Below is a small trained network, with its code and all its weights. Each question gives an input and a class and asks what happens when units are switched off, that is, made to give their printed mean instead of their output.

import numpy as np


def w(rows, s, z=0):
    codes = np.array(rows[::2]) - 128.0
    scale = np.full(codes.shape[1], s)
    scale[-1] = z or s
    return codes * scale


def norm(h):
    return h / np.sqrt((h * h).mean(-1, keepdims=True) + 1e-5)


def f(y):
    return y / 2 * (1 + np.tanh(0.7978845608 * (y + 0.044715 * y**3)))


def log_softmax(a):
    a = a - a.max(-1, keepdims=True)
    return a - np.log(np.exp(a).sum(-1, keepdims=True))


def net(x, mask):
    res = np.array(x, float).reshape(1, 3) / 4 @ E
    u = 0
    for l in range(2):
        y = f(norm(res) @ A[l][:, :-1].T + A[l][:, -1])
        res = res + np.where(mask[u : u + 13], y, B[l][:, -1]) @ B[l][:, :-1]
        u += 13
    return log_softmax(norm(res)[-1] @ U[:, :-1].T + U[:, -1])


A, B = {}, {}
E = w([
[202,134,110,122,124,194,145],'x0',
[142,117,192,143,189,196,139],'x1',
[5,119,75,119,135,179,124],'x2',
],0.0012)
A[0] = w([
[161,152,140,108,88,42,107,49],'L0N1',
[31,106,96,123,137,186,108,64],'L0N2',
[17,103,155,153,146,113,78,130],'L0N3',
[131,139,121,147,138,131,126,126],'L0N4',
[144,166,42,103,67,88,173,90],'L0N5',
[180,118,251,160,226,194,206,7],'L0N6',
[119,103,113,145,121,135,211,80],'L0N7',
[176,143,156,104,75,20,101,58],'L0N8',
[164,151,145,108,81,39,115,10],'L0N9',
[130,128,126,134,131,135,117,131],'L0N10',
[151,152,143,115,103,47,96,77],'L0N11',
[93,110,209,157,185,91,78,27],'L0N12',
[108,140,166,155,130,29,68,131],'L0N13',
],0.0025,0.0011)
B[0] = w([
[174,57,129,188,173,77,133,162],'L0N1',
[83,195,47,136,193,111,146,225],'L0N2',
[172,190,117,93,165,192,191,254],'L0N3',
[118,130,126,119,113,111,128,126],'L0N4',
[141,76,215,149,119,155,53,195],'L0N5',
[138,104,203,107,48,148,6,221],'L0N6',
[84,130,119,121,120,91,104,102],'L0N7',
[171,49,102,211,211,58,153,214],'L0N8',
[145,53,121,206,159,83,133,148],'L0N9',
[119,145,129,130,114,106,126,129],'L0N10',
[160,69,146,172,163,103,151,163],'L0N11',
[145,135,157,66,63,130,147,120],'L0N12',
[188,109,161,127,156,137,188,218],'L0N13',
],0.0022,0.00084)
A[1] = w([
[147,140,186,120,78,168,6,77],'L1N1',
[125,129,87,111,83,124,127,143],'L1N2',
[103,110,69,120,59,109,127,140],'L1N3',
[154,110,133,132,49,181,2,162],'L1N4',
[83,120,154,130,135,119,131,79],'L1N5',
[86,147,194,104,177,87,206,96],'L1N6',
[101,117,157,123,117,115,111,146],'L1N7',
[83,156,157,95,144,196,141,8],'L1N8',
[90,158,156,88,121,194,139,6],'L1N9',
[40,135,151,109,136,92,160,78],'L1N10',
[210,98,150,158,120,83,149,179],'L1N11',
[112,151,220,105,175,132,164,77],'L1N12',
[146,134,127,131,155,134,143,135],'L1N13',
],0.0036,0.0012)
B[1] = w([
[78,129,179,98,185,160,41,184],'L1N1',
[133,132,169,115,195,149,138,141],'L1N2',
[151,137,186,118,199,182,113,147],'L1N3',
[82,166,189,36,149,194,71,216],'L1N4',
[184,133,110,127,115,137,133,114],'L1N5',
[188,160,125,54,46,232,114,147],'L1N6',
[183,129,110,161,145,153,116,131],'L1N7',
[156,63,122,187,140,2,134,166],'L1N8',
[161,63,128,195,161,17,133,163],'L1N9',
[187,160,103,93,97,203,173,145],'L1N10',
[16,146,74,133,175,129,167,251],'L1N11',
[209,98,141,111,43,159,84,132],'L1N12',
[92,126,118,121,101,114,107,135],'L1N13',
],0.0024,0.0018)
U = w([
[147,41,120,219,158,15,144,130],'0',
[128,123,206,95,136,167,28,146],'1',
[162,127,79,210,5,99,35,4],'2',
[81,175,42,112,146,146,165,139],'3',
[207,136,138,95,36,145,157,113],'4',
[158,120,99,177,36,100,69,21],'5',
],0.012,0.018)

Each question gives the input, the list of numbers given to net, and the class t.
The units are the neurons (one row each of A and B). Each row of codes is followed by its name. A weight is (code - 128) times the scale printed after its matrix; where a second scale follows, it is the last column's (A, B and U).
mask holds one flag per neuron, layer by layer. A switched-off neuron (its flag False) gives its mean, the last column of its row in B, instead of its output. The means were averaged over made-up inputs and are rounded, as every weight is.
A unit's drop is (log p(t) with every unit on - log p(t) with that unit switched off) / (log p(t) with every unit on - log p(t) with every unit switched off).
The circuit of an input: a set's keep is (log p(t) with only the set's units on - log p(t) with every unit switched off) / (log p(t) with every unit on - log p(t) with every unit switched off). Starting from the 12 units with the biggest drops (on a tie, the unit counted first), units are removed one at a time, each time the one whose removal leaves the highest keep (on an exact tie, the one counted first), for as long as the keep stays at least 0.8.
circuit, biggest first: the units of the circuit, biggest drop first
most important unit: the unit with the biggest drop
top k neurons: the k neurons with the biggest drops, biggest first
top k neurons in layer l: the k neurons of layer l with the biggest drops, biggest first
drop when u is switched off: that unit's drop, to one decimal
input [4,-1,-6], class 0: circuit, biggest first	(L0N8; L1N11)
input [-8,0,3], class 4: top 2 neurons	(L1N6; L1N11)
input [4,-5,2], class 1: most important unit	L0N5
input [-5,-1,-1], class 3: top 4 neurons in layer 0	(L0N3; L0N6; L0N12; L0N5)
input [6,-8,5], class 1: top 4 neurons in layer 1	(L1N3; L1N11; L1N4; L1N2)
input [8,-2,-8], class 1: top 4 neurons in layer 1	(L1N8; L1N9; L1N4; L1N1)
input [-2,-6,1], class 0: top 2 neurons	(L1N4; L0N5)
input [6,-3,-3], class 3: top 2 neurons	(L1N11; L0N6)
input [-1,-5,1], class 0: top 2 neurons	(L1N4; L0N5)
input [7,-2,-7], class 0: top 2 neurons	(L0N8; L1N6)
input [3,0,-8], class 0: top 2 neurons	(L0N8; L1N11)
input [3,-7,0], class 0: top 2 neurons	(L0N6; L0N8)
input [-6,6,4], class 4: drop when L1N8 is switched off	0.1
input [0,0,-2], class 0: drop when L0N8 is switched off	0.2
input [-7,5,2], class 4: drop when L1N6 is switched off	0.1
input [8,-1,-5], class 1: drop when L1N9 is switched off	0.0
input [4,-4,1], class 1: top neuron	(L0N5)
